Below are the code and all the weights of a small trained network. Each question names an input and a class and asks about switching units off, where a switched-off unit gives its printed mean instead of its output.

import numpy as np


def w(rows, s, z=0):
    codes = np.array(rows[::2]) - 128.0
    scale = np.full(codes.shape[1], s)
    scale[-1] = z or s
    return codes * scale


def norm(h):
    return h / np.sqrt((h * h).mean(-1, keepdims=True) + 1e-5)


def f(y):
    return y / 2 * (1 + np.tanh(0.7978845608 * (y + 0.044715 * y**3)))


def log_softmax(a):
    a = a - a.max(-1, keepdims=True)
    return a - np.log(np.exp(a).sum(-1, keepdims=True))


def net(x, mask):
    res = np.array(x, float).reshape(1, 4) / 4 @ E
    u = 0
    for l in range(2):
        y = f(norm(res) @ A[l][:, :-1].T + A[l][:, -1])
        res = res + np.where(mask[u : u + 7], y, B[l][:, -1]) @ B[l][:, :-1]
        u += 7
    return log_softmax(norm(res)[-1] @ U[:, :-1].T + U[:, -1])


A, B = {}, {}
E = w([
[181,42,67,123,181,164,127,47],'x0',
[159,211,140,187,32,169,67,77],'x1',
[181,148,164,202,89,2,59,27],'x2',
[191,200,74,213,171,74,164,94],'x3',
],0.0087)
A[0] = w([
[134,41,168,112,136,37,103,121,142],'L0N1',
[139,118,162,109,104,154,88,62,27],'L0N2',
[167,162,122,103,173,81,169,103,28],'L0N3',
[166,133,144,144,21,132,88,34,146],'L0N4',
[91,154,161,110,52,118,99,175,153],'L0N5',
[116,248,172,162,50,76,95,212,48],'L0N6',
[128,254,155,155,18,149,96,151,4],'L0N7',
],0.0098,0.0038)
B[0] = w([
[155,96,161,73,207,149,123,146,193],'L0N1',
[96,204,68,155,93,149,181,104,151],'L0N2',
[91,101,172,148,100,81,75,159,145],'L0N3',
[50,93,163,182,88,160,83,88,254],'L0N4',
[152,101,130,81,131,163,133,101,193],'L0N5',
[98,202,100,127,77,80,193,3,234],'L0N6',
[110,164,221,214,30,198,174,143,227],'L0N7',
],0.012,0.0085)
A[1] = w([
[78,120,61,174,137,101,149,146,122],'L1N1',
[83,250,153,183,115,58,160,154,77],'L1N2',
[174,117,100,169,121,174,43,61,142],'L1N3',
[194,115,149,202,124,145,87,175,88],'L1N4',
[127,252,130,88,152,117,207,155,32],'L1N5',
[128,145,146,169,135,203,128,212,4],'L1N6',
[137,113,101,99,141,143,108,116,54],'L1N7',
],0.014,0.0024)
B[1] = w([
[92,123,179,52,110,105,97,161,147],'L1N1',
[127,60,121,74,164,193,99,176,255],'L1N2',
[118,194,137,137,49,160,139,150,247],'L1N3',
[105,151,80,100,135,143,193,193,141],'L1N4',
[164,168,96,217,118,83,98,159,185],'L1N5',
[161,133,117,148,169,10,120,68,158],'L1N6',
[101,123,248,142,103,101,105,168,146],'L1N7',
],0.013,0.0078)
U = w([
[165,189,116,173,143,46,162,164,1],'0',
[121,174,173,166,11,213,130,67,137],'1',
[140,49,175,86,201,118,134,140,235],'2',
],0.012,0.0035)

Each question gives the input, the list of numbers given to net, and the class t.
The units are the neurons (one row each of A and B). Each row of codes is followed by its name. A weight is (code - 128) times the scale printed after its matrix; where a second scale follows, it is the last column's (A, B and U).
mask holds one flag per neuron, layer by layer. A switched-off neuron (its flag False) gives its mean, the last column of its row in B, instead of its output. The means were averaged over made-up inputs and are rounded, as every weight is.
A unit's drop is (log p(t) with every unit on - log p(t) with that unit switched off) / (log p(t) with every unit on - log p(t) with every unit switched off).
The circuit of an input: a set's keep is (log p(t) with only the set's units on - log p(t) with every unit switched off) / (log p(t) with every unit on - log p(t) with every unit switched off). Starting from the 12 units with the biggest drops (on a tie, the unit counted first), units are removed one at a time, each time the one whose removal leaves the highest keep (on an exact tie, the one counted first), for as long as the keep stays at least 0.8.
circuit, biggest first: the units of the circuit, biggest drop first
most important unit: the unit with the biggest drop
k most important neurons: the k neurons with the biggest drops, biggest first
k most important neurons of layer l: the k neurons of layer l with the biggest drops, biggest first
drop when u is switched off: that unit's drop, to one decimal
input [-5,-6,0,5], class 2: circuit, biggest first	[L1N2]
input [-4,-8,-5,2], class 0: 2 most important neurons of layer 1	[L1N5; L1N2]
input [-8,-4,-3,0], class 0: circuit, biggest first	[L1N5; L0N4]
input [-6,-3,2,6], class 0: 2 most important neurons	[L0N4; L1N5]
input [3,-7,-2,6], class 2: 2 most important neurons	[L0N6; L0N7]
input [3,1,-7,2], class 0: 4 most important neurons of layer 0	[L0N4; L0N5; L0N1; L0N3]
input [1,-7,7,7], class 2: 2 most important neurons	[L1N3; L1N5]
input [-1,-2,-7,-3], class 2: 2 most important neurons	[L0N6; L0N7]
input [4,2,-5,-1], class 2: 3 most important neurons of layer 0	[L0N6; L0N4; L0N7]
input [-3,2,-6,5], class 0: 3 most important neurons of layer 1	[L1N5; L1N3; L1N6]
input [4,-3,1,8], class 0: 4 most important neurons	[L0N6; L1N2; L0N7; L0N2]
input [-6,-5,2,-6], class 2: drop when L0N1 is switched off	0.0
input [-3,-2,1,-5], class 2: drop when L0N7 is switched off	0.1
input [0,-2,-5,5], class 0: most important unit	L0N4
input [1,6,-8,8], class 0: drop when L0N4 is switched off	0.1
